[[-22  -5  38]
 [ 19   4 -40]
 [ 35   3 -36]
 [ 46  15   6]
 [  0  11  31]]
->
[[ 19   4 -40]
 [ 35   3 -36]]

[[ 22  -2 -13 -24 -13]
 [ 15  -2 -12 -35  -4]
 [-15   3  -5 -26   4]]
->
[[ 15  -2 -12]
 [-15   3  -5]]

[[ 31   9  -5  15]
 [ -5 -12  36 -17]
 [ -8  -4 -29 -10]
 [  4 -13 -35  12]]
->
[[ -5 -12  36]
 [ -8  -4 -29]]

[[  5   8   1   5]
 [-42  21  -5   0]
 [  4  13  -8   4]
 [ 10   4  23   7]
 [-17 -22   7  16]]
->
[[-42  21  -5]
 [  4  13  -8]]

[[ -8   7   9]
 [-16  -1  37]
 [  0  -6  43]]
->
[[-16  -1  37]
 [  0  -6  43]]

[[  3  -8 -44 -34]
 [  3  -8   5  -6]
 [  3  -8  -5   1]
 [-16  -8  15  -6]
 [ -2  44   5  -7]]
->
[[ 3 -8  5]
 [ 3 -8 -5]]

[[19 17 32 17]
 [ 7 17 41 42]
 [10 20 24 17]]
->
[[ 7 17 41]
 [10 20 24]]
---
[[-14 -40 -10  15 -23 -25 -27 -14  -7  11  18 -11]
 [ -9 -24  -8  12 -15 -17 -19  -7  -3  10  14  -4]
 [-16 -36  -9  12 -19 -20 -21 -14  -5  10  13 -10]
 [-15 -36  -7  12 -17 -19 -18 -17  -8   8  14 -15]
 [ 16  36  11 -12  24  26  25  13   8  -6 -19  14]
 [ 18  42   9 -13  22  24  22  19  11  -8 -18  18]
 [ 16  45   8 -17  23  26  24  20   8 -10 -19  16]]
->
[[ 16  36  11 -12  24  26  25  13   8  -6 -19  14]
 [ 18  42   9 -13  22  24  22  19  11  -8 -18  18]
 [ 16  45   8 -17  23  26  24  20   8 -10 -19  16]
 [-15 -36  -7  12 -17 -19 -18 -17  -8   8  14 -15]
 [ -9 -24  -8  12 -15 -17 -19  -7  -3  10  14  -4]
 [-16 -36  -9  12 -19 -20 -21 -14  -5  10  13 -10]
 [-14 -40 -10  15 -23 -25 -27 -14  -7  11  18 -11]]

[[  3  11   1 -16   0   2   1  41 -16   7  -1 -14 -21]
 [-15 -19  -9 -12   2  11  11  45  -4  -2  15 -14 -23]
 [ -5 -16  -6  21 -10  -7  -2 -16  12  -2  11   3   7]]
->
[[  3  11   1 -16   0   2   1  41 -16   7  -1 -14 -21]
 [ -5 -16  -6  21 -10  -7  -2 -16  12  -2  11   3   7]
 [-15 -19  -9 -12   2  11  11  45  -4  -2  15 -14 -23]]

[[-24 -10 -27  -6 -31 -11  19]
 [ 37   4  16 -39 -24   0 -29]]
->
[[ 37   4  16 -39 -24   0 -29]
 [-24 -10 -27  -6 -31 -11  19]]

[[  9 -34 -24  27  28  30 -23  -3]
 [ -2   6  13  -6 -29   6  -5  -5]
 [-22  37 -17  14 -39   1  12  -1]
 [  4 -14  -8  13  -1   6  -5   0]
 [ -4 -26 -45 -23  19  -5 -39 -20]
 [-24   6 -11  12   3  11  -8   2]
 [ -3   9  21 -19 -21 -10  -9   4]
 [ 19 -26   3  10  -5  43  -1  -4]
 [-16   5   8  14  27  -2  23   9]
 [ -3 -27  -7   5  20  18 -28 -22]
 [ -1   2   4  -3  -6  14 -10 -17]
 [-15  -2 -34  10  -5  20   1  -2]]
->
[[ -3   9  21 -19 -21 -10  -9   4]
 [ -2   6  13  -6 -29   6  -5  -5]
 [-16   5   8  14  27  -2  23   9]
 [ -1   2   4  -3  -6  14 -10 -17]
 [ 19 -26   3  10  -5  43  -1  -4]
 [ -3 -27  -7   5  20  18 -28 -22]
 [  4 -14  -8  13  -1   6  -5   0]
 [-24   6 -11  12   3  11  -8   2]
 [-22  37 -17  14 -39   1  12  -1]
 [  9 -34 -24  27  28  30 -23  -3]
 [-15  -2 -34  10  -5  20   1  -2]
 [ -4 -26 -45 -23  19  -5 -39 -20]]

[[ 34  -8 -38  18 -23 -10   0]
 [-26   7  34 -14  19   8   5]
 [ 38  -6 -41  23 -23  -7  -4]
 [-27   7  35 -15  20   8   6]
 [-28   6  36 -16  19   6   7]
 [ 25 -10 -29  11 -22 -12   5]]
->
[[-28   6  36 -16  19   6   7]
 [-27   7  35 -15  20   8   6]
 [-26   7  34 -14  19   8   5]
 [ 25 -10 -29  11 -22 -12   5]
 [ 34  -8 -38  18 -23 -10   0]
 [ 38  -6 -41  23 -23  -7  -4]]

[[  0 -18 -40   1  10 -10  22  28  -4 -17]
 [  1 -17 -34   0   8  -9  19  23  -7 -16]
 [  1 -17 -35   0   8  -9  19  23  -6 -16]
 [ -1 -19 -41   1  10 -10  22  28  -3 -17]
 [  0 -18 -38   1   9  -9  21  26  -4 -16]
 [  1 -17 -36   0   8  -9  20  24  -6 -16]]
->
[[  1 -17 -34   0   8  -9  19  23  -7 -16]
 [  1 -17 -35   0   8  -9  19  23  -6 -16]
 [  1 -17 -36   0   8  -9  20  24  -6 -16]
 [  0 -18 -38   1   9  -9  21  26  -4 -16]
 [  0 -18 -40   1  10 -10  22  28  -4 -17]
 [ -1 -19 -41   1  10 -10  22  28  -3 -17]]

[[ -4 -26  37]
 [-18 -39  17]
 [  4 -16  42]
 [-25 -37 -10]
 [ 12  -3  44]]
->
[[ 12  -3  44]
 [  4 -16  42]
 [ -4 -26  37]
 [-18 -39  17]
 [-25 -37 -10]]

[[ 12  17 -37 -29 -18  20  32]
 [-21 -16  22  23  18 -34  32]
 [-16  -9  20   5  27 -24   7]
 [ 12  24 -22 -30 -31  10  33]]
->
[[-21 -16  22  23  18 -34  32]
 [-16  -9  20   5  27 -24   7]
 [ 12  24 -22 -30 -31  10  33]
 [ 12  17 -37 -29 -18  20  32]]
---
[[ 22  22  -3 -41]
 [ 20  20 -36 -42]
 [ 28  22 -42 -21]
 [-26 -32  35  41]]
->
[[-26 -32  35  41]
 [ 22  22  -3 -41]
 [ 20  20 -36 -42]
 [ 28  22 -42 -21]]

[[ 17 -35   3  -2  12  -2   2  28  -9  19   6   8]
 [-12  19  -5  -5  -8  -5   0   6  30   9  16 -33]
 [ -3  -5 -11 -17   3 -17  -3  26  10  23   9 -33]
 [ -1 -12 -17 -23   9 -23  -6  25  -9  24   0 -27]
 [  7 -18 -12 -14  13 -14  -7   2 -38   2 -20   8]]
->
[[ 17 -35   3  -2  12  -2   2  28  -9  19   6   8]
 [-12  19  -5  -5  -8  -5   0   6  30   9  16 -33]
 [ -3  -5 -11 -17   3 -17  -3  26  10  23   9 -33]
 [  7 -18 -12 -14  13 -14  -7   2 -38   2 -20   8]
 [ -1 -12 -17 -23   9 -23  -6  25  -9  24   0 -27]]

[[ -6   7   4  17  29 -20 -15   4 -18  -1   2 -13  -2  10 -12]
 [ 25  -9   1 -16   4  -1  -7  14  13  -2  11  10   6  -3   2]
 [ 25  -8  -6   1  -9  13 -19  23  13 -21  -7   4   0  24   5]
 [  1 -27 -12 -17 -17   7  -3   5 -26 -35 -19   5   8 -18 -25]
 [ 12   6   5   2  10  -6  -7  14  -5   2   5  -6 -13   2   4]]
->
[[ 12   6   5   2  10  -6  -7  14  -5   2   5  -6 -13   2   4]
 [ -6   7   4  17  29 -20 -15   4 -18  -1   2 -13  -2  10 -12]
 [ 25  -9   1 -16   4  -1  -7  14  13  -2  11  10   6  -3   2]
 [ 25  -8  -6   1  -9  13 -19  23  13 -21  -7   4   0  24   5]
 [  1 -27 -12 -17 -17   7  -3   5 -26 -35 -19   5   8 -18 -25]]

[[ 21   2   8 -14 -19   9  33 -16  -3  -6  -5  -7  -2  -4]
 [  0   0  -5  -1   4  -2   4   5   5  -2   3  -1   0  -2]
 [ -5   1   1  12  -6 -12 -12  14   1  -4   3   9   0  -1]
 [ 23   0   7 -29 -15  14  44 -32  -2   4 -11  -5   2   6]
 [-12   3  -3   6   1  -5  -9  11   1  -3   6  13 -12   5]
 [ -6   1  -6   8  -6  -5   7   1  -3  -6  -1  -7  -4  -4]]
->
[[ 21   2   8 -14 -19   9  33 -16  -3  -6  -5  -7  -2  -4]
 [ 23   0   7 -29 -15  14  44 -32  -2   4 -11  -5   2   6]
 [ -5   1   1  12  -6 -12 -12  14   1  -4   3   9   0  -1]
 [-12   3  -3   6   1  -5  -9  11   1  -3   6  13 -12   5]
 [  0   0  -5  -1   4  -2   4   5   5  -2   3  -1   0  -2]
 [ -6   1  -6   8  -6  -5   7   1  -3  -6  -1  -7  -4  -4]]

[[ 18  -3  12  -2   6  -2  14]
 [ -1  23 -13  24   1  -5  -9]
 [ 11   7  -1  -7   3   6  25]
 [ 10   3  -7 -16  16   7  34]
 [ -7   2  11  22  10   7 -24]
 [  0  24 -17  21  -4 -11  -7]
 [ -8 -21  16  -9   7  11  -9]]
->
[[ -8 -21  16  -9   7  11  -9]
 [ 18  -3  12  -2   6  -2  14]
 [ -7   2  11  22  10   7 -24]
 [ 11   7  -1  -7   3   6  25]
 [ 10   3  -7 -16  16   7  34]
 [ -1  23 -13  24   1  -5  -9]
 [  0  24 -17  21  -4 -11  -7]]

[[ 33 -32  -6]
 [ 33 -33 -33]
 [-35  30 -39]
 [-32  34  29]
 [ 28 -33  24]
 [-29 -29  33]
 [ 34  36 -29]]
->
[[-29 -29  33]
 [-32  34  29]
 [ 28 -33  24]
 [ 33 -32  -6]
 [ 34  36 -29]
 [ 33 -33 -33]
 [-35  30 -39]]

[[  0   0  -1   1  -1  -1   0   0  -2  -1   1   1   0   0  -1]
 [ 26  -3  -6 -19  -3  -4  -6  -4  19  -1  25  -5  -4  -7  26]
 [  0  -1   0   0   0   0   0   0  -2  -1   0   0  -1  -1   0]
 [-26   2   5  21   2   3   5   2 -20   0 -23   4   3   6 -26]
 [  4 -23  32  14  34  25 -21  33  16 -22  -9 -22 -22 -24   8]]
->
[[  4 -23  32  14  34  25 -21  33  16 -22  -9 -22 -22 -24   8]
 [-26   2   5  21   2   3   5   2 -20   0 -23   4   3   6 -26]
 [  0  -1   0   0   0   0   0   0  -2  -1   0   0  -1  -1   0]
 [  0   0  -1   1  -1  -1   0   0  -2  -1   1   1   0   0  -1]
 [ 26  -3  -6 -19  -3  -4  -6  -4  19  -1  25  -5  -4  -7  26]]
